Below are the code and all the weights of a small trained network. Each question names an input and a target symbol and asks about switching units off, where a switched-off unit gives its printed mean instead of its output.

import numpy as np


def w(rows, s, z=0):
    codes = np.array(rows[::2]) - 128.0
    scale = np.full(codes.shape[1], s)
    scale[-1] = z or s
    return codes * scale


def f(y):
    return np.maximum(y, 0)


def softmax(a):
    e = np.exp(a - a.max(-1, keepdims=True))
    return e / e.sum(-1, keepdims=True)


def log_softmax(a):
    a = a - a.max(-1, keepdims=True)
    return a - np.log(np.exp(a).sum(-1, keepdims=True))


def net(x, mask):
    ids = ['ΛΞΣΦΨαγεζηθμπτω'.index(c) for c in x.split()]
    T = len(ids)
    res = E[ids] + P[:T]
    u = 0
    for l in range(2):
        r = res
        for j in range(3):
            rows = slice(2 * j, 2 * j + 2)
            q, k, v = (r @ M[l][rows].T for M in (Q, K, V))
            z = softmax(np.where(np.tri(T) > 0, q @ k.T / 2**0.5, -1e9)) @ v
            o = O[l][rows]
            res = res + np.where(mask[u + j], z, o[:, -1]) @ o[:, :-1]
        u += 3
        y = f(res @ A[l][:, :-1].T + A[l][:, -1])
        res = res + np.where(mask[u : u + 4], y, B[l][:, -1]) @ B[l][:, :-1]
        u += 4
    return log_softmax(res[-1] @ U[:, :-1].T + U[:, -1])


Q, K, V, O, A, B = {}, {}, {}, {}, {}, {}
E = w([
[228,134,173],'Λ',
[92,85,94],'Ξ',
[206,152,161],'Σ',
[195,61,165],'Φ',
[72,144,79],'Ψ',
[162,191,131],'α',
[179,2,141],'γ',
[137,145,132],'ε',
[127,158,107],'ζ',
[46,112,67],'η',
[157,115,134],'θ',
[142,97,134],'μ',
[93,101,100],'π',
[98,39,77],'τ',
[254,117,201],'ω',
],0.0037)
P = w([
[132,140,118],'0',
[168,56,140],'1',
[108,152,161],'2',
[152,104,59],'3',
[105,141,166],'4',
[155,1,147],'5',
[115,152,164],'6',
[193,120,53],'7',
[113,141,166],'8',
],0.0092)
Q[0] = w([
[178,129,26],'L0H0',
[217,120,135],'L0H0',
[123,254,170],'L0H1',
[55,238,225],'L0H1',
[172,33,54],'L0H2',
[106,57,109],'L0H2',
],0.024)
K[0] = w([
[218,63,107],'L0H0',
[126,66,183],'L0H0',
[110,99,244],'L0H1',
[42,93,213],'L0H1',
[91,4,118],'L0H2',
[82,57,180],'L0H2',
],0.022)
V[0] = w([
[98,84,253],'L0H0',
[199,192,40],'L0H0',
[181,71,63],'L0H1',
[2,172,41],'L0H1',
[55,43,163],'L0H2',
[207,202,126],'L0H2',
],0.0075)
O[0] = w([
[27,55,141,216],'L0H0',
[230,198,199,79],'L0H0',
[117,2,145,229],'L0H1',
[244,168,16,4],'L0H1',
[178,92,38,177],'L0H2',
[50,143,220,114],'L0H2',
],0.0061,0.002)
A[0] = w([
[182,108,120,7],'L0N0',
[145,174,167,76],'L0N1',
[80,200,108,135],'L0N2',
[250,128,139,168],'L0N3',
],0.016,0.0019)
B[0] = w([
[85,158,70,215],'L0N0',
[199,143,167,186],'L0N1',
[35,170,147,175],'L0N2',
[2,138,188,252],'L0N3',
],0.019,0.0025)
Q[1] = w([
[146,60,140],'L1H0',
[182,245,27],'L1H0',
[129,62,168],'L1H1',
[173,166,55],'L1H1',
[105,233,170],'L1H2',
[173,188,174],'L1H2',
],0.013)
K[1] = w([
[157,140,80],'L1H0',
[6,71,73],'L1H0',
[201,140,118],'L1H1',
[137,141,202],'L1H1',
[155,248,116],'L1H2',
[196,189,88],'L1H2',
],0.013)
V[1] = w([
[116,145,200],'L1H0',
[176,116,36],'L1H0',
[87,153,254],'L1H1',
[119,133,127],'L1H1',
[115,135,239],'L1H2',
[145,212,134],'L1H2',
],0.0091)
O[1] = w([
[85,54,111,217],'L1H0',
[209,243,122,1],'L1H0',
[54,9,212,207],'L1H1',
[134,136,138,136],'L1H1',
[81,7,213,219],'L1H2',
[2,88,151,90],'L1H2',
],0.0069,0.0082)
A[1] = w([
[233,35,133,116],'L1N0',
[112,107,47,173],'L1N1',
[136,181,248,85],'L1N2',
[24,185,105,4],'L1N3',
],0.017,0.0049)
B[1] = w([
[241,112,48,253],'L1N0',
[111,144,225,225],'L1N1',
[157,226,206,237],'L1N2',
[152,217,3,243],'L1N3',
],0.022,0.0073)
U = w([
[145,167,50,73],'Λ',
[175,131,178,126],'Ξ',
[228,107,40,26],'Σ',
[104,159,119,147],'Φ',
[98,9,159,238],'Ψ',
[230,162,153,113],'α',
[127,183,119,102],'γ',
[4,70,117,214],'ε',
[75,114,229,139],'ζ',
[142,64,108,184],'η',
[141,216,146,58],'θ',
[50,80,175,173],'μ',
[171,201,52,2],'π',
[53,80,152,193],'τ',
[68,110,90,196],'ω',
],0.0047,0.0053)

Each question gives the input, a string of symbols that net reads in full, and the target symbol t.
The units are the heads (2 rows each of Q, K, V and O) and the neurons (one row each of A and B). Each row of codes is followed by its name. A weight is (code - 128) times the scale printed after its matrix; where a second scale follows, it is the last column's (O, A, B and U).
mask holds one flag per unit, layer by layer, with each layer's heads first. A switched-off unit (its flag False) gives its mean, the last column of its rows in O or B, instead of its output. The means were averaged over made-up inputs and are rounded, as every weight is.
A unit's drop is (log p(t) with every unit on - log p(t) with that unit switched off) / (log p(t) with every unit on - log p(t) with every unit switched off).
The circuit of an input: a set's keep is (log p(t) with only the set's units on - log p(t) with every unit switched off) / (log p(t) with every unit on - log p(t) with every unit switched off). Starting from the 12 units with the biggest drops (on a tie, the unit counted first), units are removed one at a time, each time the one whose removal leaves the highest keep (on an exact tie, the one counted first), for as long as the keep stays at least 0.8.
units of the circuit, in order: the units of the circuit, biggest drop first
k most important neurons: the k neurons with the biggest drops, biggest first
top k neurons in layer l: the k neurons of layer l with the biggest drops, biggest first
heads that matter: for each layer, one digit per head in row order, 1 if its drop is at least 0.15 and else 0, layers parted by /
input ζ ω ω ω γ Σ Σ, target ζ: units of the circuit, in order	[L1N3, L1N0, L0N0]
input α Φ Σ Σ ω ω, target Ψ: 4 most important neurons	[L0N0, L1N3, L0N3, L1N2]
input Λ ω Φ η ω Λ, target π: units of the circuit, in order	[L1N3, L0H1, L0N3]
input μ μ Φ π Φ ω η θ, target Σ: 2 most important neurons	[L0N3, L1N0]
input Σ α τ α π Σ α Λ, target Ψ: 2 most important neurons	[L1N3, L1N2]
input ω Ξ α Σ γ ω, target Ψ: heads that matter	101 / 001
input γ η Σ Σ, target π: units of the circuit, in order	[L1N3, L0N3, L0H0, L0H2]
input Φ η Φ Λ, target π: top 3 neurons in layer 0	[L0N3, L0N0, L0N1]
input θ ω ε π, target Σ: heads that matter	000 / 001
input Ψ τ ω ω μ η η ω, target π: units of the circuit, in order	[L1N3, L0N3]
input Λ ω ω η α ω, target π: units of the circuit, in order	[L1N3, L0H1, L0N3]
input Ξ θ α Λ π η π Σ, target π: units of the circuit, in order	[L1N3, L0N3]
input Σ Σ Ψ, target π: heads that matter	011 / 001
input Σ η μ ω Σ Σ, target Σ: units of the circuit, in order	[L1N0]
input π Ψ α α, target Λ: 3 most important neurons	[L1N3, L0N3, L1N2]
input η ω ζ π, target Σ: units of the circuit, in order	[L0N3, L1N0, L1H2]
input Σ ω μ Σ α Λ, target Ψ: 4 most important neurons	[L0N0, L0N3, L1N3, L1N2]
input Λ ω η τ, target Σ: 4 most important neurons	[L1N0, L0N3, L0N2, L1N2]
input τ α Σ α τ ω ω μ, target Σ: units of the circuit, in order	[L0H0, L0N3, L1N0, L1H2]
input α ω ω Σ μ η, target Ψ: 4 most important neurons	[L0N0, L1N3, L1N1, L1N2]
input Ξ ω Λ α, target Σ: units of the circuit, in order	[L0N3, L1N0, L1H2, L0N2]
input Ξ ω μ Ξ, target Σ: heads that matter	000 / 001
input Ψ Φ ω ω ω Ψ, target Σ: units of the circuit, in order	[L1N0, L0N3]
input Ψ α Σ ω Φ ζ, target Σ: units of the circuit, in order	[L1N0, L0N3]
